Each row is followed by the band that its hidden value falls in (each part has its own value, ranges and names):
[ 3 -3  5  2 -5  2 32  1 16 -1  0  2  1  2 -5 -1]  J650
[ -2   4  11   6   1  -4 -29   1   2  -1  -4  -1  -1   2   0   1]  J650
[  1  -4  11  -5   4  -2 -51   0  -8   3   3  -1  -4   3   3   0]  J453
[  5  -2   3  -6  -1   2 -23   0   1   0   1   1  -4   2   0   2]  J453
[-7  4 -8  2 -2 -1  6  0 -9 -1 -6 -3  2  2  1  3]  J940
[ -2   2   9   5   0  -5 -54   0   1  -1  -4  -1  -1   2   0   1]  J650
[-1 14 -2  0  3  1 50 -1  4 -4 -2  0  3  1  1  3]  J940
[ -3 -21 -18  -2  -2  -4 -63   0 -26   7   4  -4  -5   5   6  -2]  J453
[-5 15 25 -3  3  2 63  0 11 -1  0  1  3  1 -2  0]  J453
[ 1 -1  0  2 -7  2 31  0 15 -1 -2  2  1  2 -5  0]  J650
[ -9  -3 -58  -1 -12   2 -19   1  -2   3  -4   1   2   2  -2  -4]  J940
[ -4   6  14  -4   5  -2 -14   0   1   2   1   0  -3   2   1  -1]  J453
[ 2 18 41 -5 11  0 43  0 13 -2  3  2 -3  1 -1  0]  J453
[  1 -10  -9   4   2  -3 -36   0 -23   1  -1  -6  -1   4   4   4]  J940
[ -6   4  -5   4  -1  -3 -10   1  -7  -1  -6  -3   1   2   0   2]  J940
[ 18 -12  28   2   3   0  -2  -1   6  -2   6   0  -3   3  -1   3]  J650
[ -4  -1  -3   4   0  -3 -20   1 -10   0  -5  -3   0   3   1   2]  J940
[  0  -4 -18   2   0  -1 -15  -1 -18   0  -1  -5   1   3   4   3]  J940
[  0  -1 -27  -5  -6   3  -2   1   3   1  -2   1  -1   2  -3  -1]  J940
[  1   5  23   5   2  -4 -39   0   5  -2  -2   0  -1   2   0   1]  J650
[  0  -9 -43   2  -3   0 -27   0 -12   2   2  -2   2   3   4  -2]  J940
[  2   0  -5  -6  -3   2 -22   0   2   1  -1   1  -3   2  -1   1]  J453

Part 2:
[ -2  11   0   0   0  -1  -6  -4  -7 -19  -1  15   5  -1  11  -2   1  -1
   6   1   3   0   9   5  -3   6  -1  -7 -13]  L
[-11   3   4   3   0  -1 -15 -16 -16 -23  -5  36  26   4 -10 -32  -3   6
  19   0  -5  -4   5  26  -2  12  -6 -10 -27]  L
[  5  -9   7  -1   0   5   3  -6  -2  -6 -18  35  14   6 -10 -21   0  -1
  -8   7  -6  -9   1  12   1  -1 -18  -8 -16]  V
[ -7  24   1   6  -5  -2   1 -19 -13 -39  13  11  -9   6  21  -4  -1  -1
   4  -5   6   2  16   5  -9  13  -2 -13 -20]  L
[-11   9   4  -2   1  -7 -18 -27 -19 -26   3  21  18   6   4 -19 -10   0
  -6  -1  -3 -16   8  17  -5  17  -9 -14 -28]  L
[  0  -3   0   7  -2   3  -4   6  -9  26  13 -15   9   4 -14 -11 -15   4
   7   3  -5   7  -8   4   6   1   2   6   4]  S
[  6  -1   4   5  -1   9  11  11   3  -7 -16  16  -4  -2   3   2  10   5
   0   4   0   9  -2   1   1  -6 -11   2  -3]  S
[ -4   7   0   6   0  10   7  26  -2 -22 -17   7 -13 -13  12  14  11  15
  16   2   4  23  -3  -1  -3  -5  -5  17  -4]  S
[  0   2   6   7  -4  10  20  10   4  -1  -3  13 -12   1  -1   0   9  10
  10   4   5  20  -3   2   3  -8  -6   5   0]  S
[ -3 -11   0  12   0  10   3  16   2  16  -7   2  11  -3 -27  -9   2   8
  20   1  -7  17 -16   6   6  -9   1  16   7]  S
[ -1  -1   5   8  -1  10   7   7  -3  -8 -14  27   7  -1  -8 -11   6   6
  12   5  -2  13  -4   9   2  -4 -11   4  -9]  V
[ 2 -1  0  3  0  3 -7  4 -5 -1 -6  5 10  0  0 -8 -1  0  4  1 -4  1  0  5
  2  2 -3  1 -5]  V
[  3  -9   4   4   2   9  -1   9  -1  -6 -26  31  15  -2  -9 -15  10   4
  13   4  -7   2  -5  11   3  -4 -12   5 -10]  V
[-13   0  11  16  -3  12   9  -7  -9 -14 -17  53  13   8 -16 -41  11  13
  48   1  -3  14  -5  22   4  -1 -12   6 -22]  V
[  1   7   6  10  -4  11  18   5   1 -13  -9  21 -12   2   4  -1  10   3
   8   4   5  17   1   1   1  -6 -11   2  -8]  V
[  8   2  10   2  -4   9  22  -3   3  -3 -13  25 -12   9  11  -9  11  -1
   1   5   3   2   5   0   2  -6 -17  -5  -6]  S
